[[105 154]
 [104 149]
 [107 115]
 [104 147]
 [112 147]
 [125 132]
 [106 151]
 [103 107]
 [140 105]]
=>
[[154 105]
 [149 104]
 [115 107]
 [147 104]
 [147 112]
 [132 125]
 [151 106]
 [107 103]
 [105 140]]

[[119 137 143 133 139 129 130 139 119 118 123]
 [128 127 127 127 127 127 127 127 127 127 127]
 [121 119 131 126 143 115 143 117 108 111 105]
 [147 109 108 117 132 110 135  99 133 132 123]
 [126 127 127 126 127 126 126 127 126 126 126]]
=>
[[123 119 137 143 133 139 129 130 139 119 118]
 [127 128 127 127 127 127 127 127 127 127 127]
 [105 121 119 131 126 143 115 143 117 108 111]
 [123 147 109 108 117 132 110 135  99 133 132]
 [126 126 127 127 126 127 126 126 127 126 126]]

[[139 132 136 140 122 135 120]
 [141 136 138 143 128 134 117]
 [122 113 129 119 116 124 133]
 [132 124 135 128 130 127 123]
 [102 131 104 107 140 120 148]
 [117 129 117 117 138 123 136]
 [116 118 121 115 121 124 138]
 [121 110 131 119 111 125 133]
 [134 144 125 136 144 131 123]]
=>
[[120 139 132 136 140 122 135]
 [117 141 136 138 143 128 134]
 [133 122 113 129 119 116 124]
 [123 132 124 135 128 130 127]
 [148 102 131 104 107 140 120]
 [136 117 129 117 117 138 123]
 [138 116 118 121 115 121 124]
 [133 121 110 131 119 111 125]
 [123 134 144 125 136 144 131]]

[[123 145 128 150 118 133 110 126 120 124]
 [133 122 111 120 146 129 144 122 122 137]
 [117 122 117 124 136 108 130 131 121 118]]
=>
[[124 123 145 128 150 118 133 110 126 120]
 [137 133 122 111 120 146 129 144 122 122]
 [118 117 122 117 124 136 108 130 131 121]]

[[157 157 133 134 119 125]
 [141 135 120 130 113 127]
 [124 124 126 124 121 127]]
=>
[[125 157 157 133 134 119]
 [127 141 135 120 130 113]
 [127 124 124 126 124 121]]

[[130 128]
 [128 125]
 [143 137]
 [121 125]
 [115 129]
 [145 129]
 [126 126]
 [134 126]
 [131 135]
 [132 132]
 [122 150]
 [129 115]]
=>
[[128 130]
 [125 128]
 [137 143]
 [125 121]
 [129 115]
 [129 145]
 [126 126]
 [126 134]
 [135 131]
 [132 132]
 [150 122]
 [115 129]]

[[125 124 146 127 126 133 141 122 119 135 151 133]
 [128 128 129 128 128 130 126 127 130 129 128 128]]
=>
[[133 125 124 146 127 126 133 141 122 119 135 151]
 [128 128 128 129 128 128 130 126 127 130 129 128]]
---
[[133 129 125 144 130]
 [116 147 147 141 131]
 [ 99 138 141 126 104]
 [121 151 149 148 138]
 [132 128 124 143 129]]
=>
[133 147 141 148 129]

[[129 129]
 [117 124]
 [125 127]
 [153 136]
 [113 123]]
=>
[129 124]

[[147 148 140 150 130]
 [104 128 140 101 149]
 [114 121 108 152 140]
 [128 141 102 121 110]]
=>
[147 128 108 121]

[[116 143 150 120 123]
 [110 111 106 134 120]
 [103 131 128 125 120]
 [115 114 110 129 123]]
=>
[116 111 128 129]

[[132 140 107]
 [114 143 133]]
=>
[132 143]

[[123 153 117 132]
 [135 125 127 130]]
=>
[123 125]
---
[[124 141 120 135]
 [101 138 120 128]
 [127 122 133 124]
 [129 134 119 129]
 [131 124 134 128]]
=>
[[138 120]
 [122 133]]

[[156 120 124 128]
 [107 147 143 107]
 [119 125 127 127]
 [114 143 135 104]]
=>
[[147 143]
 [125 127]]

[[121 154 134]
 [127 147 136]
 [129 130 126]
 [128 131 127]
 [129 148 133]]
=>
[[147 136]
 [130 126]]

[[135 117 118]
 [122 106 130]
 [145 123 112]
 [124 114 119]
 [131 117 127]]
=>
[[106 130]
 [123 112]]

[[127 130 123 128]
 [127 128 122 128]
 [132 128 153 128]]
=>
[[128 122]
 [128 153]]

[[123 129 106 147]
 [128 129 133 120]
 [138 111 100 158]
 [117 133 105 149]
 [137 131 127 138]]
=>
[[129 133]
 [111 100]]

[[122 133 123 129]
 [123 157 114 123]
 [141 126 153 119]]
=>
[[157 114]
 [126 153]]
---
[[117 125 133 140 122 131 120 126 110 128]
 [122 137 135 128 132 127 122 115 118 125]
 [131 127 129 128 129 130 127 128 132 132]
 [115 132 129 127 136 126 132 132 135 125]
 [151 142 103 107 138 115 153 136 154 124]
 [141 143 108 119 130 115 143 132 143 133]
 [129 129 127 129 129 126 131 128 126 129]
 [130 124 132 127 126 124 132 127 122 131]
 [126 135 129 110 135 113 106 129 119 125]]
=>
[[130 124 132 127 126 124 132 127 122 131]
 [117 125 133 140 122 131 120 126 110 128]
 [131 127 129 128 129 130 127 128 132 132]
 [129 129 127 129 129 126 131 128 126 129]
 [115 132 129 127 136 126 132 132 135 125]
 [126 135 129 110 135 113 106 129 119 125]
 [122 137 135 128 132 127 122 115 118 125]
 [151 142 103 107 138 115 153 136 154 124]
 [141 143 108 119 130 115 143 132 143 133]]

[[127 129]
 [125 130]
 [129 149]
 [133 132]
 [128 131]
 [132 123]
 [124 135]]
=>
[[132 123]
 [127 129]
 [125 130]
 [128 131]
 [133 132]
 [124 135]
 [129 149]]

[[139 104 144 112 136 127 130 128 134 107 115]
 [129 114 155 122 129 145 124 129 128 156 101]
 [136 112 144 114 135 137 124 127 131 125 112]
 [137 124 121 125 125 140 135 128 142 114 130]]
=>
[[139 104 144 112 136 127 130 128 134 107 115]
 [136 112 144 114 135 137 124 127 131 125 112]
 [129 114 155 122 129 145 124 129 128 156 101]
 [137 124 121 125 125 140 135 128 142 114 130]]

[[114 130]
 [124 155]
 [107 148]
 [115 132]
 [127 112]
 [138 136]]
=>
[[127 112]
 [114 130]
 [115 132]
 [138 136]
 [107 148]
 [124 155]]

[[134 156]
 [129 140]]
=>
[[129 140]
 [134 156]]

[[150 111 139 134 150 115 109 155 111 150 157 102 151 130 135 108]
 [124 137 113 138 143 121 134 111 130 109 129 100 115 121 120 114]
 [144  98 140 113 116 139 106 101 135 101 135 158 108 130 125 152]
 [116 131 107 156 104 155 157 110 116 153 122 124 121 133  98 118]
 [138 101 131 127 147 119 104 144 131 144 135 145 118 121 101 114]
 [116 155 114 141 113 156 134 107 137 131 117  99 124 106 112 148]]
=>
[[144  98 140 113 116 139 106 101 135 101 135 158 108 130 125 152]
 [138 101 131 127 147 119 104 144 131 144 135 145 118 121 101 114]
 [150 111 139 134 150 115 109 155 111 150 157 102 151 130 135 108]
 [116 131 107 156 104 155 157 110 116 153 122 124 121 133  98 118]
 [124 137 113 138 143 121 134 111 130 109 129 100 115 121 120 114]
 [116 155 114 141 113 156 134 107 137 131 117  99 124 106 112 148]]
